Here is a tiny trained network, its code and every weight. The questions are about switching its units off for an input and a class, where a switched-off unit gives its printed mean instead of its output.

import numpy as np


def w(rows, s, z=0):
    codes = np.array(rows[::2]) - 128.0
    scale = np.full(codes.shape[1], s)
    scale[-1] = z or s
    return codes * scale


def f(y):
    return np.maximum(y, 0)


def log_softmax(a):
    a = a - a.max(-1, keepdims=True)
    return a - np.log(np.exp(a).sum(-1, keepdims=True))


def net(x, mask):
    res = np.array(x, float).reshape(1, 4) / 4 @ E
    y = f(res @ A[0][:, :-1].T + A[0][:, -1])
    res = res + np.where(mask, y, B[0][:, -1]) @ B[0][:, :-1]
    return log_softmax(res[-1] @ U[:, :-1].T + U[:, -1])


A, B = {}, {}
E = w([
[100,202,2],'x0',
[128,128,126],'x1',
[202,55,24],'x2',
[51,23,66],'x3',
],0.01)
A[0] = w([
[94,107,118,36],'neuron 1',
[67,111,130,88],'neuron 2',
[158,100,234,120],'neuron 3',
[69,111,127,92],'neuron 4',
[147,81,89,94],'neuron 5',
[186,132,66,195],'neuron 6',
[209,195,133,111],'neuron 7',
[57,193,89,137],'neuron 8',
[62,87,113,174],'neuron 9',
[8,179,142,120],'neuron 10',
[125,154,97,205],'neuron 11',
[51,54,112,127],'neuron 12',
[58,184,163,45],'neuron 13',
[132,81,144,181],'neuron 14',
[142,194,174,123],'neuron 15',
[128,110,164,254],'neuron 16',
[79,133,164,241],'neuron 17',
[128,156,211,218],'neuron 18',
[164,99,88,153],'neuron 19',
[103,206,82,78],'neuron 20',
[185,73,48,17],'neuron 21',
[207,150,128,56],'neuron 22',
],0.016,0.0041)
B[0] = w([
[69,183,106,151],'neuron 1',
[135,215,108,164],'neuron 2',
[134,127,40,250],'neuron 3',
[141,235,65,164],'neuron 4',
[158,175,160,192],'neuron 5',
[234,109,158,226],'neuron 6',
[124,180,83,237],'neuron 7',
[169,43,48,222],'neuron 8',
[164,181,95,202],'neuron 9',
[225,119,255,225],'neuron 10',
[169,68,97,188],'neuron 11',
[133,184,77,223],'neuron 12',
[152,154,174,206],'neuron 13',
[152,109,97,182],'neuron 14',
[148,184,79,233],'neuron 15',
[155,88,69,192],'neuron 16',
[211,105,142,200],'neuron 17',
[169,108,91,254],'neuron 18',
[208,178,127,198],'neuron 19',
[111,94,47,218],'neuron 20',
[132,140,198,235],'neuron 21',
[97,204,134,187],'neuron 22',
],0.0082,0.012)
U = w([
[203,116,198,89],'0',
[89,238,87,83],'1',
[159,22,67,129],'2',
[160,108,126,254],'3',
[137,68,127,195],'4',
[5,129,177,65],'5',
[35,62,151,42],'6',
[63,66,241,47],'7',
],0.011,0.0063)

Each question gives the input, the list of numbers given to net, and the class t.
The units are the neurons (one row each of A and B). Each row of codes is followed by its name. A weight is (code - 128) times the scale printed after its matrix; where a second scale follows, it is the last column's (A, B and U).
mask holds one flag per neuron, in row order. A switched-off neuron (its flag False) gives its mean, the last column of its row in B, instead of its output. The means were averaged over made-up inputs and are rounded, as every weight is.
A unit's drop is (log p(t) with every unit on - log p(t) with that unit switched off) / (log p(t) with every unit on - log p(t) with every unit switched off).
The circuit of an input: a set's keep is (log p(t) with only the set's units on - log p(t) with every unit switched off) / (log p(t) with every unit on - log p(t) with every unit switched off). Starting from the 12 units with the biggest drops (on a tie, the unit counted first), units are removed one at a time, each time the one whose removal leaves the highest keep (on an exact tie, the one counted first), for as long as the keep stays at least 0.8.
units of the circuit, in order: the units of the circuit, biggest drop first
most important unit: the unit with the biggest drop
top k neurons: the k neurons with the biggest drops, biggest first
drop when u is switched off: that unit's drop, to one decimal
input [8,3,-7,5], class 2: most important unit : neuron 8
input [6,-7,8,3], class 0: top 2 neurons : (neuron 21; neuron 6)
input [0,8,8,-7], class 0: units of the circuit, in order : (neuron 6; neuron 21)
input [6,0,7,7], class 0: units of the circuit, in order : (neuron 21; neuron 5)
input [6,-2,-3,-3], class 2: top 2 neurons : (neuron 8; neuron 20)
input [5,-3,8,-2], class 0: units of the circuit, in order : (neuron 6; neuron 21)
input [-7,6,-1,-6], class 2: units of the circuit, in order : (neuron 18; neuron 3)
input [-5,5,-4,-2], class 2: units of the circuit, in order : (neuron 3; neuron 18)
input [7,6,1,-5], class 2: units of the circuit, in order : (neuron 8; neuron 20)
input [7,4,-4,-6], class 2: top 3 neurons : (neuron 8; neuron 20; neuron 11)
input [-1,-6,4,6], class 1: top 2 neurons : (neuron 12; neuron 10)
input [4,2,-8,-4], class 0: top 2 neurons : (neuron 10; neuron 13)
input [3,8,8,-6], class 0: top 2 neurons : (neuron 6; neuron 21)
input [6,-3,-3,-1], class 2: units of the circuit, in order : (neuron 8)
input [6,2,-8,4], class 0: drop when neuron 15 is switched off : 0.0
input [1,6,-7,4], class 0: drop when neuron 10 is switched off : 1.3
input [1,0,6,8], class 1: drop when neuron 10 is switched off : 0.1
input [7,4,1,2], class 2: drop when neuron 8 is switched off : 0.2
